Below is a small trained network, with its code and all its weights. Each question gives an input and a class and asks what happens when units are switched off, that is, made to give their printed mean instead of their output.

import numpy as np


def w(rows, s, z=0):
    codes = np.array(rows[::2]) - 128.0
    scale = np.full(codes.shape[1], s)
    scale[-1] = z or s
    return codes * scale


def norm(h):
    return h / np.sqrt((h * h).mean(-1, keepdims=True) + 1e-5)


def f(y):
    return np.maximum(y, 0)


def log_softmax(a):
    a = a - a.max(-1, keepdims=True)
    return a - np.log(np.exp(a).sum(-1, keepdims=True))


def net(x, mask):
    res = np.array(x, float).reshape(1, 6) / 4 @ E
    u = 0
    for l in range(3):
        y = f(norm(res) @ A[l][:, :-1].T + A[l][:, -1])
        res = res + np.where(mask[u : u + 5], y, B[l][:, -1]) @ B[l][:, :-1]
        u += 5
    return log_softmax(norm(res)[-1] @ U[:, :-1].T + U[:, -1])


A, B = {}, {}
E = w([
[82,229,172,133,88,94,104,25],'x0',
[130,127,127,128,126,127,132,129],'x1',
[255,137,148,221,111,146,158,133],'x2',
[120,91,80,159,225,24,121,97],'x3',
[128,128,127,127,130,128,130,128],'x4',
[130,124,131,128,129,127,125,127],'x5',
],0.00098)
A[0] = w([
[67,85,76,99,230,49,47,99,80],'L0N0',
[195,161,112,209,170,102,163,119,126],'L0N1',
[53,120,136,46,67,186,158,173,9],'L0N2',
[148,38,139,77,82,239,218,249,104],'L0N3',
[55,21,69,70,121,152,128,186,86],'L0N4',
],0.0017,0.0011)
B[0] = w([
[89,178,80,156,21,127,228,164,219],'L0N0',
[135,103,152,51,146,172,43,130,197],'L0N1',
[137,118,161,61,246,121,4,68,182],'L0N2',
[113,215,67,208,188,122,26,159,249],'L0N3',
[207,182,146,32,184,100,113,199,203],'L0N4',
],0.0018,0.002)
A[1] = w([
[155,3,158,154,164,130,122,111,12],'L1N0',
[160,6,97,118,212,77,193,203,130],'L1N1',
[180,98,125,238,195,46,151,76,56],'L1N2',
[234,105,99,225,141,153,133,210,138],'L1N3',
[199,144,170,247,106,118,121,52,82],'L1N4',
],0.0021,0.0011)
B[1] = w([
[172,88,58,106,92,82,105,51,146],'L1N0',
[132,100,132,50,34,115,176,118,221],'L1N1',
[138,119,114,5,199,152,20,103,189],'L1N2',
[71,85,108,199,84,155,131,67,254],'L1N3',
[142,203,137,68,132,87,149,221,197],'L1N4',
],0.0027,0.0023)
A[2] = w([
[146,145,136,144,202,47,128,75,86],'L2N0',
[120,159,242,89,72,160,133,106,3],'L2N1',
[5,151,157,100,111,127,114,37,90],'L2N2',
[44,87,102,102,197,42,157,108,127],'L2N3',
[137,75,115,104,179,169,109,216,93],'L2N4',
],0.0028,0.00065)
B[2] = w([
[58,190,109,180,184,158,87,196,171],'L2N0',
[150,58,169,68,127,124,236,123,191],'L2N1',
[159,6,124,176,210,189,120,105,254],'L2N2',
[157,179,164,227,78,114,174,147,235],'L2N3',
[121,243,214,103,150,46,109,83,200],'L2N4',
],0.0021)
U = w([
[130,217,137,64,217,113,34,165,249],'0',
[86,121,72,86,64,39,233,205,123],'1',
[80,27,198,73,170,221,157,57,88],'2',
[49,128,105,254,184,87,180,70,117],'3',
[161,127,89,252,65,215,89,184,98],'4',
[204,21,50,91,99,103,88,56,95],'5',
[201,200,209,101,57,142,225,116,70],'6',
],0.0099,0.002)

Each question gives the input, the list of numbers given to net, and the class t.
The units are the neurons (one row each of A and B). Each row of codes is followed by its name. A weight is (code - 128) times the scale printed after its matrix; where a second scale follows, it is the last column's (A, B and U).
mask holds one flag per neuron, layer by layer. A switched-off neuron (its flag False) gives its mean, the last column of its row in B, instead of its output. The means were averaged over made-up inputs and are rounded, as every weight is.
A unit's drop is (log p(t) with every unit on - log p(t) with that unit switched off) / (log p(t) with every unit on - log p(t) with every unit switched off).
The circuit of an input: a set's keep is (log p(t) with only the set's units on - log p(t) with every unit switched off) / (log p(t) with every unit on - log p(t) with every unit switched off). Starting from the 12 units with the biggest drops (on a tie, the unit counted first), units are removed one at a time, each time the one whose removal leaves the highest keep (on an exact tie, the one counted first), for as long as the keep stays at least 0.8.
units of the circuit, in order: the units of the circuit, biggest drop first
unit that matters most: the unit with the biggest drop
top k neurons: the k neurons with the biggest drops, biggest first
k most important neurons of layer l: the k neurons of layer l with the biggest drops, biggest first
drop of u: that unit's drop, to one decimal
input [-7,3,-1,-6,2,-3], class 0: units of the circuit, in order -> [L2N4; L0N3]
input [-2,-5,-1,7,8,-2], class 1: units of the circuit, in order -> [L0N0; L1N1]
input [0,1,1,4,0,0], class 5: unit that matters most -> L0N3
input [4,7,-7,2,7,6], class 3: units of the circuit, in order -> [L2N3; L2N2; L1N2]
input [3,4,-6,4,6,4], class 3: units of the circuit, in order -> [L2N2; L2N3]
input [5,-4,8,1,2,4], class 0: units of the circuit, in order -> [L1N2; L1N4]
input [1,-7,-5,0,-5,-6], class 2: top 3 neurons -> [L2N2; L0N3; L1N4]
input [0,2,5,3,4,-5], class 5: 3 most important neurons of layer 0 -> [L0N3; L0N1; L0N2]
input [-7,-5,8,3,2,-8], class 5: top 2 neurons -> [L1N2; L1N1]
input [-3,8,-7,1,-4,-4], class 1: 2 most important neurons of layer 0 -> [L0N0; L0N1]
input [2,7,-6,4,8,1], class 3: top 4 neurons -> [L2N2; L1N1; L1N4; L2N3]
input [-1,-1,0,8,3,8], class 1: 2 most important neurons of layer 2 -> [L2N3; L2N2]
input [4,-6,8,3,5,-2], class 0: top 2 neurons -> [L1N2; L1N4]
input [1,8,-5,-2,2,1], class 2: units of the circuit, in order -> [L2N2]
input [-5,-4,-8,2,8,-6], class 1: top 3 neurons -> [L0N0; L1N1; L1N2]
input [-1,-2,-1,6,0,5], class 1: 2 most important neurons of layer 1 -> [L1N1; L1N3]
input [-7,-3,5,1,6,0], class 5: top 2 neurons -> [L1N1; L0N0]
input [8,6,-8,6,5,-1], class 3: 2 most important neurons of layer 2 -> [L2N2; L2N3]
input [-4,-2,0,5,1,-2], class 1: top 2 neurons -> [L0N0; L2N2]
input [-5,8,6,1,-4,-3], class 5: unit that matters most -> L0N0
input [0,-1,2,2,-5,4], class 5: 2 most important neurons of layer 0 -> [L0N3; L0N1]
input [3,-5,-8,-3,0,-3], class 2: drop of L0N3 -> 0.1
input [5,-6,-8,-4,1,-1], class 2: drop of L2N2 -> 0.2
input [3,-3,0,-8,1,2], class 2: drop of L1N3 -> -0.1
input [5,3,-4,3,3,-4], class 3: drop of L2N2 -> 0.1
